Each row is followed by its class.
[ -8 -10  -1 -21  13   8 -17  30  -9  -5  -4  -1   3  11   0   1  -2  10
  -5   1   3  11 -11  12 -10   2  10   0  10 -13  32  16 -24   1 -29  16
  -1 -13  -7   0  18   4 -22  -5  10 -23   6  -3   1  -5 -34   7  18  -7
 -10 -27  -9   9   6 -37  -8  -4   0  18   5  28 -28   1   6  -2  -4 -27
   2 -17   6  11 -13   4  12]	C
[ 21   6   0  -8   1 -15  23 -14   4  46  19   2 -11   9 -14  32  -8   8
  -5   2 -43 -22  -1   9  19  -6  -2  -4   0  -6   7 -12  20  -4 -12   6
 -26   0   3 -29   4   4   7  16  -5  27  13  24  27   2  18  -6 -20 -24
  -8   8   1  10  -7 -40 -12 -12   2  16   0 -17 -18  -4  -5  19  -4  -4
   7   2   8  10  -4   6  -1]	C
[-13  -2  19  12 -30 -13  15  -3  20   9   0  15   2   1  -5  -5   5   7
   6   2   3  10  11  -3  -8  15 -28  -9  -3   9  -2   2 -19   7 -22  -9
   1   2   2 -27  15  -8   0  -1   2  23  -2   3   6   7   6 -13 -11   3
  -2  19   6   4  -1  13  10  -5 -26   3   0   9   6  14   3  11  13  -4
   9  20  -2  -6   8  -3   1]	Q
[  3  18 -16 -12   5  12   5   0  -2   1 -19  10  14  -5  17  -4  -4   8
  -4   3 -19  -2  45 -11   3   6  28  11  -1 -17   8 -12  27 -11  -4  25
  25  -9   0   6  28   5  -9 -18 -13  16   0   4  40   8   4   6  -1  -9
 -10  15 -21   7  12 -23  -6  -1   3   6  -1   7  -9  -7 -10  -6   0  -4
   5 -14  -1  -1  10  11  -6]	C
[ -7  -5   1  -7  -6  -8  -3  -3   5  10  -3  13  13  -2   5 -17 -11   0
   2  29 -13  -6   8  14   9 -13   2  15  12  -8  -9 -16  10  -3  -2   7
   2  12   5   3   7  22   1 -18  11  12  -5   3   7   0  17 -13  -1  -4
   1  -2  -1  -4  -6 -19  24 -14  -6   1   4   6  22  -1   4  -1   1   9
  13   3   4   7   0   0   5]	Q
[  2  16  -1  -9 -10  -8  20   8  -1  -6  14  -3  13  -2  -2  -5  -6   1
   2   0  11  -9 -19 -13   1  -5  11  15   3   7  -6  12  13  -8   1   1
  24  -6   3  -9  -3   5   6   6  -3 -11  -4   9  15   0   0   7  -5   0
  11 -20   2   0  -5  13  24 -10  13 -37   7 -20   7  -4  -7   3  -2  -1
   0 -14  -3   1  -1 -11  -3]	C
[ 10   6   3  14  -8  12  -3  19   6 -12 -22   2  -3  -5  23  -6 -12   1
   2   7 -15 -15  -1  -2  10   6   9  21  16  -5   4   4  17 -24   1  20
  11  -5  -4  22  -1  13  -5 -37 -13  -2 -11  -7   8 -10  -1  -3   8  -2
 -13  -1   0  -1   7 -33 -11  -6  -6   8   4  12 -10  -6  -8  -2  -1  10
   5  -1   8   4  -5  -2   8]	C
[ -4   5   9   3   4   0  16   6   6  -2   6  15  19  -9  18  -7   4  12
   2  -3  13  12   0  -9 -20  -3  -3  12  -4   9  -6  17 -23 -10  -2  -1
  42 -10   2 -12   4  -3  -6   4   3  16  -1   5  25   6  -1  -7 -16   0
   1  17   4   4   4 -13  18 -26 -10 -30  -1   7 -14   7  -4  -6   0  -9
  -8  14   7  -6  -3   6   0]	Q
[ -4 -26 -36   0  14   4  -4 -12  18  37  19   1  25  12 -18   8  -6   7
   7   8  -9  13   2   6   1   6 -15  14   8   9   3   0   4  -1  -4  12
   7   4   9   0  27 -16  -6   8   8  23  -4   2  12  -6 -21 -15  -9 -14
  -1  -4  11   1   9 -48 -13   3  -9 -11 -15  -3 -28   2 -17  22  18  -8
   1  -4   3   4   7  17  -3]	Q
[-14   2 -11   7   0 -12   9 -17  11  21  28  10  23   1  -9 -15  -4  10
   6   2 -16   1  -2  -2   5  -6   0  16   1   5 -15 -11  -7 -10  -1  -2
  13   0  14 -16  25   1   5   6  27  17  -1  12   8   6   8 -11 -11  -5
   8  11  10  -4   2   8  35 -11  -3 -10   6  -9  26  -7  -3   1  -4   4
   0   6   3  14   7  13  -1]	Q
[  0  -2  -9  19  17   9  -7  -4  -6  -9 -34  20  15  -5  19  -5   5  12
   1   4 -24  15  16  -7   2  11  -4   6   8 -16  22 -16  -1  -5   0  15
  21  -1  -3  16   8  11 -20 -15   7  33   3   5  29   7   4 -10   6  -5
 -28  28  -3  10  19 -29 -33  -4   0  41  -8  41 -21  -2   4 -15  10  -4
   0  13   4  -5  10  17   7]	C
[ -6  -2   8  -4 -10  -6   3   1  -1   9  -6   6   4   3   7  -7  -4   0
   0  -1  -7  -6  -6  -3  -6  -4  -3   0   7  -2   4   1   6   2   4  12
   1   2   0   1   0  16  -7  -8  -5  13   8  -9  29  -1   0  -1   1  -6
  -3 -20  -6   3  -4 -45  -6  -8  -1  -4  -6  15 -11  -3  -1   5   1  -3
   3  -6  10   5  -4   2   4]	C
[  6 -13  10  23 -18  -7   7  -5  13  13   3   3   4  -9   8  -6 -10   5
  -3  -2  10  -2   7 -14  -9 -18  -8  25 -11   2 -10   3  19  -8  10  -7
  26  16   7  17  -9   9   2 -11 -10  23  -7 -11  32  -9  10 -15 -23  -1
   4 -21   3 -12  -4 -28   2 -16   0 -40   7 -12  -4   0 -11  10   7  17
  -2   9   4   4   3  -6   5]	Q
[ -5 -21  -7  -2  -9  -3   1 -16  11   8  21   9   7   7   0  -7 -12   0
  10   4  -1  -5  -3  -5  -2   2  -8   2   3  17   2   0  -5   3  -2   2
  -6  14   7  -6   5   3   3 -14  17  23  -3  -9  42  -3  -4 -10  -8  -1
   9 -18   9  -4 -21 -34   9   2 -19 -18   5   4   3   0  -9  12   8   8
   7   1   7   5 -13  -3  -2]	Q
[-23  -5  -1   9   1   0   2  -6  -3 -10  -1  10  18   1   0  -4  -6   5
  -1  -4  -8  16   9  -5  -2  -1   2  -1   2  -6   2  -9 -10  -4  -3   6
  16   4  -9  10   0   6 -16 -20  14  26  -9  -5  14   6   5   1   3  43
  -3  14  -5   5   8  -7  -6   4   3  17   5  32  13   4   1 -12   4   2
  -2  30   2   1  15   8   2]	C
[ 12   0  -2   0   6   8  -4 -20  15  43 -22  18   0   5  10  11   0  -6
  -1   2 -59 -18  -3 -21  10  -7   1   0  12 -16  31  -9  29  17  -7  38
 -22   6   5   7   3   3  -7 -46  45  31  -4  -4  34   7   9  -1 -13  -8
 -12   1  -5   2   5 -67 -34  12   2   8  -6  32 -11 -15  -9   3  24 -10
   4  -6  11   4 -10   2   3]	Q
[ -5  -4  19  -3 -11 -27  28  27  26  14  20  16  17   2   2 -10   2   7
  -1   9 -18 -11  -5  -8  -1  -3  -4  12   1  12   4   5 -17 -12  -4   0
  13   5  14 -32  10   7  -1  -5  14  25  -1   5  25 -12  11  -7 -20 -10
   7 -15   5   2 -11 -30  25 -24  -5 -28   7  17   1  -7   3  16  12  -4
  -1   7  11   5 -14  12   2]	Q
[  4   1  -1   3 -13 -18  26  -5  14  19  30  14  12   0   1 -16  -2   8
   9  -4   2 -11  -8  -4  16 -23  -3  30  -2   1 -26   5  13 -12   2 -10
  31   2  15   5   0  19   4  25  -5  13   6   8  33  -9  22  -9 -28 -15
  -2   1   5 -15  -3 -24  16 -23  19 -28  18 -32  -1  11 -12   9  -8  17
   3  10   9   6   9 -10  -6]	Q
